The rows lie along a hidden order. The number after each row says roughly how far along it the row is, from 0 to 12. A new part has a new order.
In the rows, zero is written as 128.
[136 126 134 150 126 129 138 108 156  97 127 115 146 174 105  95 172 125
 113 139  89 122 142 121 160 113 100  63 144 141 151 121 145 129 168 114
 137 130 126]  12
[120 133 118 112 139 126 140 110 129 100 135 148 123 114 144 100 100 119
 141 146  97 129 138 126 146 110 108  95 128 143  78 160 134 131 170 122
 131 128 151]  12
[122 126 121 137 130 128 132 115 111 134 136 153 111  69 132 104  55 107
 150 183 133  89 134 128 134 131 120 136 121 141   1 149 101 122 158 130
 145 120 193]  7
[152 129 141 182 112 161 148 129 147 154 128  96 101  42  62 125  91 102
 135 170 146  82 117 130 116 163 126 171 130  49  29 108  77 113 105 127
 156 115 142]  0
[130 132 125 109 124 138 137 118 125 143 135 143 101  53 126 120  64 111
 138 152 129 109 122 134 125 151 142 168 120  69  39 142 106 120 118 127
 141 121 163]  5
[131 135 122 137 135 125 140 121 115 131 133 148 112  47 132 106  52 110
 155 173 134 100 130 129 128 129 116 137 124 135   1 156  97 127 150 133
 144 124 179]  6
[129 124 135 131 117 135 135 119 137 148 131 125 108  82 103 124  92 114
 130 157 144  96 118 133 117 148 148 179 126  69  49 114 102 115 110 124
 142 118 143]  2
[156 118 141 138 109 135 129 121 153 159 125 121 118 125  96 132 142 120
 117 134 140 104 113 135 119 159 161 182 131  71 123  93 114 113  90 119
 135 121 120]  4
[153 127 137 193 123 140 133 137 156 110 120  78 156 187  88 129 221 137
 116 116 131 133 136 118 142 115  93  59 147 143 219  98 136 135 137 126
 132 132  88]  7
[142 124 136 151 111 150 140 123 159 152 125 106 114 100  73 127 115 112
 117 130 133  96 113 132 120 166 150 177 129  43 116  96 103 114 100 119
 144 119 126]  3
[135 122 143 153 110 143 124 138 139 163 123 106 124 113 100 152 142 121
 123 137 162 100 115 132 113 158 149 183 120  76 133  93 101 117  80 130
 137 120 119]  1
[148 119 143 181 110 139 133 126 172 125 121  89 151 187  73 126 219 135
 105 116 119 118 126 124 140 135 124 115 145  92 232  85 139 123 119 118
 135 127  84]  8

[143 154  95 140 152 143  82 140 125 139 156 118 123 102  72 103 100 141
 159 135 114 126 100 114 131 102 126 118 177 168 147 111 162 151  86 147
 176 135  98 119 128 191 150 130 103 118 158 110]  0
[135 127 129 126 129 130 118 132 129 133 134 131 140 133 112 122 132 133
 132 130 127 123 125 130 128 130 127 129 130 134 134 120 115 123 121 135
 138 123 118 126 121 160 123 127 127 126 123 131]  0
[165 127 136 140 130 147  69 162 130 142 162 123 225 150  61  82 126 171
 140 135 112 133 106 152 125 104 118 129 164 182 173  81 152 104 103 163
 185 124  88 132  93 230 113 120 118 107 100 126]  7
[172 129 106 138 128 148  52 135 130 130 160  71 123 129  58  93  74 121
 166 149 117 128 101  88 130 117 123 129 212 147 237  91 169 140  73 168
 183 128 118 117 129 255 151 127 133 120 116 102]  7
[180 116  84 191  88 176 120 150 126 120 156  36 108 214  26  94  45 132
 171 160 102 158 102  54 141 161 128 138 228 138 172 151 244 211 114 146
 127 136 127 112 182 138 130 115 123 113 113  55]  12
[132 135 118 129 133 132 134 131 127 130 137 118 121 114 109 121 117 126
 146 132 124 129 133 113 129 124 128 125 145 134 151 127 158 138 120 133
 137 131 119 129 135 156 137 129 122 126 137 115]  0
[174 112 128 166 100 163  89 162 129 130 161  78 186 218  38  83  89 156
 155 150 108 150 106 109 133 139 119 136 197 161 170 117 198 149 114 161
 162 127 105 125 134 205 114 115 127 107  90  90]  11
[149 145  97 132 139 139  97 133 126 134 153 106  97 113  82 111  94 122
 148 137 118 128 103 101 131 111 127 122 184 157 159 118 166 146  86 141
 163 133 111 116 140 190 153 130 115 122 153 117]  1
[152 128 106 145 128 144  91 132 128 128 148  90 114 129  86 103  91 119
 150 142 119 131 108 100 132 128 127 129 165 145 189 120 167 147  92 147
 156 131 124 120 138 194 143 127 128 123 127 106]  3
[170 121 109 154 113 155  90 140 130 126 153  76 129 184  64  95  73 123
 159 149 115 137 110  93 132 134 123 134 203 143 200 112 255 156 103 162
 155 129 125 117 140 189 134 121 132 117 106  93]  8
[152 131 124 153 122 146 109 156 127 137 150 125 180 178  89 101 118 160
 141 136 113 143 120 132 133 126 125 129 164 161 118 125 158 140 127 132
 159 129  98 129 127 137 117 120 112 111 124 111]  5
[148 144 108 125 149 131  79 131 128 137 152 108 128  94  82 106 107 127
 151 136 120 119 105 124 127 101 125 119 160 148 177  99 144 119  81 151
 180 130 107 121 114 227 155 132 120 122 143 119]  0
[177 114 117 149 110 158  76 149 131 128 159  77 158 179  45  90  85 137
 154 150 112 141 107 101 130 135 120 136 201 152 212 102 183 139 101 168
 164 126 115 122 131 231 125 118 133 113  93 104]  10
